Here are made-up objects, facts about them, and rows of numbers that follow some of those facts. Name the object behind each unnamed row.

Some rows with their names:
zotrir: [ 19.8  28.0  32.3  -1.4  13.8 -41.3  -3.2  -4.2 -37.4  14.4]
fevus: [ 17.9   9.6  54.6  -8.1  12.4 -54.8  27.8 -10.1 -38.5  10.2]
fluplu: [ 14.8  28.2  38.7  -3.5  13.4 -46.2  -0.3  -5.8 -35.6  14.3]
breziflan: [  4.3  32.9  44.5  -6.1  14.0 -33.5  -8.8 -20.0 -54.0  16.4]
lodrem: [-25.6  18.5  -0.7   5.4  -7.7 -21.5 -24.8  16.4 -48.7  10.9]
trirafu: [-29.9  11.0   8.9   4.6 -10.0 -38.6   4.0  19.8 -53.4   4.7]
lino: [ 13.9  40.9  13.1  15.6   0.9 -43.5  11.9   2.4 -53.6  13.8]
geskur: [  5.4  27.7  32.4  -7.3   5.4 -47.3   8.8  -2.5 -31.7  22.0]
vuplik: [-35.6  13.0   2.9   5.6 -17.7  -8.8   7.5   4.0 -50.5  23.1]
femi: [  7.7  33.5  20.7   5.9   2.2 -42.3  14.5  -3.1 -49.9  17.2]
litik: [  1.4  33.1  18.6 -13.6   1.6 -35.3   3.0 -16.4 -50.0  21.1]
ninito: [-32.4   3.4  26.7  -4.0 -10.4 -19.1  16.4   2.6 -43.4  14.4]
pludru: [-41.9   9.3  -2.5   9.0 -14.7 -34.3  -9.7  17.4 -52.5  15.4]
pevur: [ 14.4  31.1  38.9 -17.4  10.8 -35.9  -1.0 -14.5 -36.1  17.7]
zofos: [-11.3  19.1  10.5   3.6  -2.1 -30.9 -20.3  11.6 -45.9   2.2]
vevor: [-38.2   2.5  15.9   1.4 -11.9 -38.7   1.9  14.3 -48.1  10.4]
griru: [-29.7  20.5  -4.5  12.8  -6.8 -34.2 -37.0 -11.8 -41.5  13.1]
skugru: [-34.9  10.7   4.5   5.5 -16.5  -7.6   9.4   4.2 -47.9  24.6]
bolekir: [-26.1  16.9   3.7   2.8  -2.7 -20.8 -25.4  10.7 -45.3  13.3]
leskel: [-28.2   7.7   9.8   3.5 -13.7  -6.7  10.1   1.0 -48.1  22.9]
sofar: [ -0.2  30.9  17.6  12.2   0.6 -50.0   8.4  -8.6 -48.4  19.5]
flega: [-39.6   9.2  -1.0   8.1 -14.6 -29.9  -5.8  16.1 -53.4  15.9]
femu: [ 10.0  18.4  44.8  -2.2   7.8 -57.5  19.4 -11.3 -38.0  12.9]
kidu: [-22.7  21.0   8.0   0.7  -6.7  -1.2 -14.3   1.3 -42.2  22.3]
trofam: [-37.7  12.6   2.8   7.2 -17.7  -7.4   7.9   3.2 -49.4  24.1]
mukarir: [ 11.7  39.6  20.3  -7.1   9.1 -35.1 -25.4  -3.9 -24.4  28.7]
vufal: [-31.7   6.3  21.2  -5.7  -0.3 -36.9 -16.3  20.5 -39.1   7.3]
mufa: [-33.0  12.2   1.5  -0.7  -6.9 -29.3 -21.4  13.3 -50.4   9.9]

There are 3 kinds of fact about the objects: Σ, ξ, Φ.
{bedapum bolekir bripu dozu driflon droski drubo flazibre flega flotror fluskaste gego gibor gipe giviplak gragrum griru grofak kidu klagol leskel lodrem midre mufa nazo ninito pafi peskim plapur pludru puskom rebin rugonok skizer skosto skubul skugru soben sokugra stebrek stutros testo trirafu trofam troski tuful tuklik vevor vufal vuplik zigestan zinen zofos} Σ a
{bramu breziflan brodek dasadrol femi femu fevus flavon fleplel fligre fluplu geskur grotrul klevuflur lila lino litik mepastus mukarir paber pevur pipeka plete povupas rustopak sebor skinogru sofar stopla tibik tronak vostir zamo zotrir} Σ b
ξ c <- bedapum bolekir bramu breziflan brodek dasadrol driflon drubo fleplel fluplu gipe griru grotrul kidu klevuflur litik lodrem mepastus midre mufa mukarir pevur rugonok rustopak sebor skizer skosto skubul stutros tibik tronak vostir vufal zofos zotrir
ξ d <- bripu dozu droski femi femu fevus flavon flazibre flega fligre flotror fluskaste gego geskur gibor giviplak gragrum grofak klagol leskel lila lino nazo ninito paber pafi peskim pipeka plapur plete pludru povupas puskom rebin skinogru skugru soben sofar sokugra stebrek stopla testo trirafu trofam troski tuful tuklik vevor vuplik zamo zigestan zinen
[bedapum flazibre skizer vostir] Φ breziflan
[bedapum bramu breziflan bripu driflon drubo femu fevus flavon flazibre fluplu fluskaste geskur gibor klevuflur pevur sebor trirafu tronak troski vevor vufal zofos] Φ ninito
[bolekir] Φ vevor
[bolekir] Φ skubul
[bolekir] Φ peskim
[bramu dozu tibik] Φ femu
[breziflan drubo fleplel gipe klevuflur litik midre pevur plete rustopak] Φ sebor
[brodek mufa pafi rustopak] Φ litik
[brodek griru mepastus] Φ troski
[dozu zofos] Φ zinen
[femi geskur] Φ fleplel
[flega] Φ vuplik
[fleplel lino puskom stebrek trirafu tuful zofos] Φ fluskaste
[fligre giviplak rebin] Φ leskel
[fligre pipeka tuklik] Φ fevus
[fligre mufa] Φ zotrir
[flotror] Φ pevur
[fluplu] Φ pafi
[gego] Φ fluplu
[gego skosto] Φ vufal
[geskur midre mukarir plapur stutros] Φ plete
[grofak litik povupas] Φ klevuflur
[lila] Φ rebin
[lino mepastus nazo] Φ dasadrol
[lino] Φ gragrum
[lino] Φ stutros
[lodrem rugonok stebrek] Φ zigestan
[mepastus] Φ paber
[mepastus] Φ bripu
[midre] Φ klagol
[nazo rustopak] Φ gego
[nazo] Φ skizer
[nazo] Φ trofam
[pevur skinogru tibik] Φ geskur
[pludru] Φ flega
[pludru] Φ sofar
[pludru] Φ mukarir
[povupas zinen] Φ griru
[puskom] Φ vostir
[rebin] Φ zofos
[rugonok] Φ skosto
[skubul stopla] Φ skugru
[sofar] Φ brodek
[sokugra zotrir] Φ gibor
[stopla] Φ tuklik
[testo] Φ lino
[vevor] Φ droski

Name these rows:
Some rows may be objects named above.
[  3.7  31.3  20.3   9.6  -0.2 -46.7  13.0 -16.9 -49.7  19.4] : povupas
[-33.5  18.8  -7.7  15.4 -14.3 -29.9  -5.5  24.2 -63.2   7.7] : puskom
[  5.1  32.4  44.5  -6.3  15.1 -32.5  -9.0 -19.0 -53.9  17.3] : breziflan
[-29.7   7.0   8.6   4.6 -14.6  -7.1   9.5   2.5 -49.5  21.2] : leskel
[-27.4  -5.0  14.0   0.0  -7.0 -35.0   2.7  16.7 -50.8  10.0] : tuklik
[-35.4  17.9   4.4 -15.0  -9.2 -14.1 -20.5   9.6 -52.6  18.2] : gipe
[ 21.5  26.3  30.6  -0.7  13.2 -41.0  -5.9  -5.3 -40.1  15.1] : zotrir
[-31.8  21.1  -2.8  -6.9  -8.5 -21.0 -43.4  18.9 -31.4  21.6] : stutros
[ 23.6  46.3  17.9  -5.5   8.7 -27.7  -0.8  -1.2 -50.4  16.1] : fleplel
[-25.3  12.2  14.2   6.8  -9.2 -40.3   6.5  23.0 -55.4  -0.9] : fluskaste
[-37.3  14.5  -1.7   9.7 -16.1  -9.2   9.0  10.8 -52.8  20.9] : zigestan
[-38.7  11.6  -3.9  11.4 -12.5 -32.4  -6.1  18.0 -54.8  13.3] : testo
[  4.0  32.5  44.0  -6.3  14.6 -33.2  -8.5 -20.7 -53.9  18.2] : breziflan
[-24.5  14.1  13.4   6.4  -8.1 -40.7   6.8  22.4 -55.8  -1.6] : fluskaste
[ 12.5  28.2  39.2 -20.4  10.0 -36.1   5.8 -20.6 -40.3  16.7] : klevuflur
[  7.6  31.8  18.2   5.8   2.1 -42.7  13.4  -2.9 -49.0  18.7] : femi
[  2.0  33.5  17.9 -14.3   2.4 -34.9   3.6 -17.1 -50.2  19.9] : litik
[-41.0  20.0   6.3  16.4  -1.8 -20.5 -42.7   5.3 -65.1  13.6] : skizer
[-38.5   0.1  23.4  -4.0 -11.1 -43.4   4.0  12.1 -46.6   7.9] : bripu
[-53.0   6.5  -8.2   4.7 -19.7 -39.2   2.6  16.9 -58.8  15.0] : pafi
[ 19.8  34.5  27.3   0.9  12.6 -38.4 -11.4 -10.2 -36.5  17.8] : tibik
[-27.5   4.5   5.8   7.3 -10.9 -31.4  -0.4  12.3 -53.9  11.3] : rebin
[-35.6  -5.2  25.0  -4.0  -6.8 -42.9   6.6  16.5 -45.9   6.6] : gibor
[ 18.4  39.4  23.5   7.6  10.4 -38.4  -9.7 -17.5 -38.5  18.9] : mepastus
[-35.7  17.0   0.7 -14.0 -10.2 -14.1 -29.2  12.2 -42.8  21.8] : midre
[-41.6  19.4   5.4  14.6  -1.7 -20.0 -42.9   6.4 -65.6  14.8] : skizer
[-24.0   8.4  26.1  -4.9  -1.5 -32.0 -15.9   8.0 -40.2   7.1] : driflon
[ 21.0  27.8  47.3  -6.5  16.2 -43.8   1.7 -12.6 -34.3  12.6] : tronak

Now the same objects, written a new way:
Named rows:
zofos: [-23.2  20.7  -0.8  33.5  -3.8 -13.7  12.2 -31.9   0.4  27.7  -0.3 -45.9
 -20.5   2.8 -10.7]
pludru: [-16.7  15.9   7.7 -35.9   6.9 -30.4  10.3  -6.4  -3.9   2.0  -5.1  -4.6
   7.7  11.0 -13.1]
peskim: [-19.0   4.0   6.1 -14.7  12.5 -48.1  -3.4  -6.8  -1.3 -13.3 -18.5  36.2
  15.6  -6.5  -0.5]
kidu: [ -7.6  40.8  -0.6  22.2 -12.5 -36.5  -0.4 -20.1   3.9  -2.1  -7.9  18.8
  -5.2  -2.4   3.8]
bolekir: [-14.4  65.4   5.5   6.6   1.5 -21.5   0.4 -21.0  -2.3  15.8 -13.7   6.6
  -9.2  11.5 -19.1]
gibor: [-36.6   9.7   7.5 -17.4 -12.3 -19.1  15.5 -22.6  -1.8  10.5  -0.2 -22.0
   8.5 -12.1 -26.2]
vuplik: [ -8.1  -6.7   3.4 -14.3  -4.7 -48.7   3.6   0.3  -0.4 -18.8  -7.2  10.1
   7.7  -6.8  13.2]
tuklik: [  6.1   7.0   6.4 -39.0 -35.9 -34.6  26.0 -23.9  -6.6  -3.6  22.1 -32.9
  12.9   5.7   2.0]
troski: [-46.6  18.7  10.4 -25.2  34.0 -29.2   4.3  -0.8   2.6  33.0 -22.2 -24.7
   1.3 -14.0 -19.2]
gipe: [-20.0  48.5  -8.6  13.6 -35.3   0.7   2.7  11.4 -10.3  10.2   6.0   0.2
  -6.0   9.7 -15.7]
stutros: [-12.9  57.6  -1.1  10.6 -16.0 -13.1   3.2 -12.1   1.9  -6.6   3.7 -10.4
 -18.3  23.9 -38.3]
plapur: [-19.8  22.9   5.1 -28.0   1.7 -20.3   3.8   1.0  -3.8  -7.8  -3.1   6.9
   2.9  18.7 -31.1]
rebin: [ -0.1  -9.4   2.1 -26.4 -15.3 -36.8  22.8 -15.6  -3.8  -6.5  10.5 -32.1
   9.1   7.1   4.8]
mepastus: [ 42.2  -9.0  -4.4  30.6  12.8  32.1 -12.1   8.3  10.1   8.8   1.3   4.9
  -8.0  -2.8  27.5]
mukarir: [ 32.1  13.7  -1.1  27.7   9.6  51.6 -22.6   6.1  10.6 -11.6   6.6  28.8
 -17.9  22.6 -20.1]
lino: [ 28.6 -71.3  -1.1  12.2  32.1  34.2  -5.2  10.8   2.4 -10.5  -2.9   1.3
  -1.9  14.3  14.0]
paber: [ 40.3 -67.5  -3.1   9.1  10.1  10.7 -14.1  19.4   7.4 -32.8   2.3  41.4
   8.8 -15.3  33.0]
geskur: [  7.8 -43.7   4.2   9.9  18.7  54.0 -12.5  15.0   6.8 -12.0   1.5  20.1
  -3.8   4.6 -27.3]
fligre: [ 47.5 -44.7  -2.0 -14.5  -7.7  24.3   0.3   2.4   0.6 -10.0  19.4   4.1
  11.0  -1.9  16.5]
sofar: [ 37.7 -43.2   2.3 -22.4  25.2  21.1  -4.7  26.8   1.5   3.4   2.8  -0.3
   4.8   0.0  29.1]
flavon: [  8.2 -57.2  -0.2  12.0   7.5  42.0  -9.7  10.2   5.3  -6.7   9.2  -6.3
  -2.7 -15.7   4.5]
vostir: [ 25.5   1.1 -20.2  11.4  30.7  65.4 -29.1   4.0   3.0 -37.3   6.3  16.5
 -20.9  11.9  23.1]
zotrir: [ 36.6  18.2   7.6  16.4   4.3  42.1 -12.2 -15.8   3.0  14.0  -5.9  34.5
  -2.8   9.3  -4.7]
povupas: [ 30.0 -38.0   1.0 -16.5  30.5  30.9  -8.8  33.9   2.1   3.7  -7.8  18.5
  10.1  -0.6  20.9]
rustopak: [ 37.7   3.2  -6.5  25.7 -12.1  52.6 -13.8  24.3  -2.1  11.1   8.7  27.1
   1.8   0.9  16.2]
stopla: [ 33.5 -39.2   3.8 -10.0  16.1  33.7  -9.3  10.3   0.2  -8.0  -2.0  24.0
  11.1   1.5   7.1]
brodek: [49.3  5.0  0.0  3.0 17.2 18.3 -5.2 28.7  3.1 34.5  6.5 -7.5 -3.6 -6.4
 48.0]
sebor: [ -1.6  -9.8 -14.5  55.6 -26.1  86.8 -19.4  33.2  -2.3   4.2  12.6  16.0
 -12.6 -11.7 -16.3]

Rows to name:
Some rows may be objects named above.
[ 43.5 -10.9  -5.1  28.3  14.1  27.8 -14.3   7.5   9.8   3.9   1.7   7.6
  -9.0  -1.5  31.5] : mepastus
[  5.1 -41.7   2.2   7.9  12.9  53.7 -15.2  17.6   5.1 -11.7   1.6  17.8
  -2.6   6.5 -30.2] : geskur
[-49.2 -32.5   3.4  12.5  13.5  -9.5  14.6 -19.4  -2.3  16.5 -14.2 -43.1
  -7.1  -0.9 -25.1] : fluskaste
[-38.4  11.6   7.3 -19.1  -7.8 -22.7  12.5 -21.1  -0.9  13.8   1.3 -24.1
   3.8 -12.8 -26.2] : gibor
[-39.4 -21.8   0.9  13.1 -18.8 -36.2   7.9 -11.8   7.1  -8.3  10.0 -17.6
   0.3 -32.8  -3.3] : ninito
[-21.8  -6.9   2.7 -18.3  12.2 -20.3  12.4  -9.5  -5.5  -1.6 -11.8 -20.2
   1.4  14.2  -7.0] : puskom
[  3.3  52.3   2.6  -4.9 -29.3 -25.6  12.8  -6.6  -5.8  26.7   2.6 -15.6
  -0.4   3.9   4.2] : mufa
[ 21.9 -45.0 -10.4   0.3 -19.7  64.4 -13.3  59.4  -1.2 -32.6  26.3  23.5
  -3.7   9.7 -15.1] : plete
[ 13.6  -2.8   1.0  35.9  13.1  45.6 -18.3  -9.5   8.7   8.8  -4.3  10.4
 -11.6  -4.9  -5.7] : bramu
[-10.6   9.0   3.3 -38.0  34.5 -45.8  14.9   9.1   1.0  17.7  -7.3 -34.1
   2.8   5.5  11.3] : zinen
[-35.8  10.6   9.5 -17.1 -10.0 -19.3  14.0 -19.2  -2.8  16.1   5.0 -28.3
   4.4 -11.3 -21.3] : gibor
[  1.0   6.0   1.8 -38.1 -22.5 -37.7  21.3  -5.7  -5.3   2.3  14.9 -34.4
  11.6   1.4   8.5] : gego
[ -8.5  38.4  -0.6  21.7 -15.5 -37.0  -0.4 -18.3   2.7  -7.3  -8.8  22.8
  -3.7  -4.3   3.4] : kidu
[ -8.3  37.9  -0.9  22.3 -11.1 -38.0  -1.3 -20.1   3.1  -4.8  -9.1  16.1
  -5.4  -4.0   3.6] : kidu
[-36.8 -11.9   4.6  -5.6   5.6 -18.4  13.7 -12.9  -3.7  12.7  -8.8 -32.5
  -1.1  -1.9 -19.9] : trirafu
[-37.3 -14.8   1.1  -3.5   6.6 -14.9  13.5 -12.7  -3.3  11.2  -6.9 -32.9
  -3.8   0.8 -17.9] : trirafu
[-48.8 -33.6   1.8  15.5  10.8  -9.8  17.9 -19.9  -6.2  16.5 -14.9 -46.8
 -10.1   0.4 -29.2] : fluskaste
[ 37.4   6.9 -12.0  21.8 -28.8  53.9 -11.4  55.9  -9.2  31.7   6.9  23.8
  11.3  -6.2  25.5] : litik
[ 10.1 -10.9 -27.8  29.6  -7.3  85.1 -26.1  25.9   0.8 -34.3  26.4  -3.8
 -23.5 -12.6  21.4] : breziflan
[-33.4  53.5  -6.3  13.4   1.0  -2.5  -3.6 -22.1  -1.1   2.0  -5.0 -17.1
 -19.3   0.1 -15.7] : bedapum
[-30.3  -2.1   2.3 -14.7  -7.1 -30.5  14.6  -9.8   0.2   3.8   6.8 -32.3
   2.7 -12.8  -8.2] : vevor
[-40.1  55.9   6.7  17.4  -6.9  -7.4   1.1 -34.9   0.6  30.4  -8.0 -14.6
 -10.3  -7.1 -36.8] : vufal
[-34.9   5.4  -3.8 -29.2   2.2 -14.6   6.7  -4.4  -4.2 -12.6   9.1 -31.5
  -3.0  -5.0  -5.0] : flazibre
[  2.5 -32.4  10.9   0.8  12.6  53.5 -10.9 -12.6   2.1   2.4  -2.7  21.2
   8.2  -8.4 -28.6] : fevus

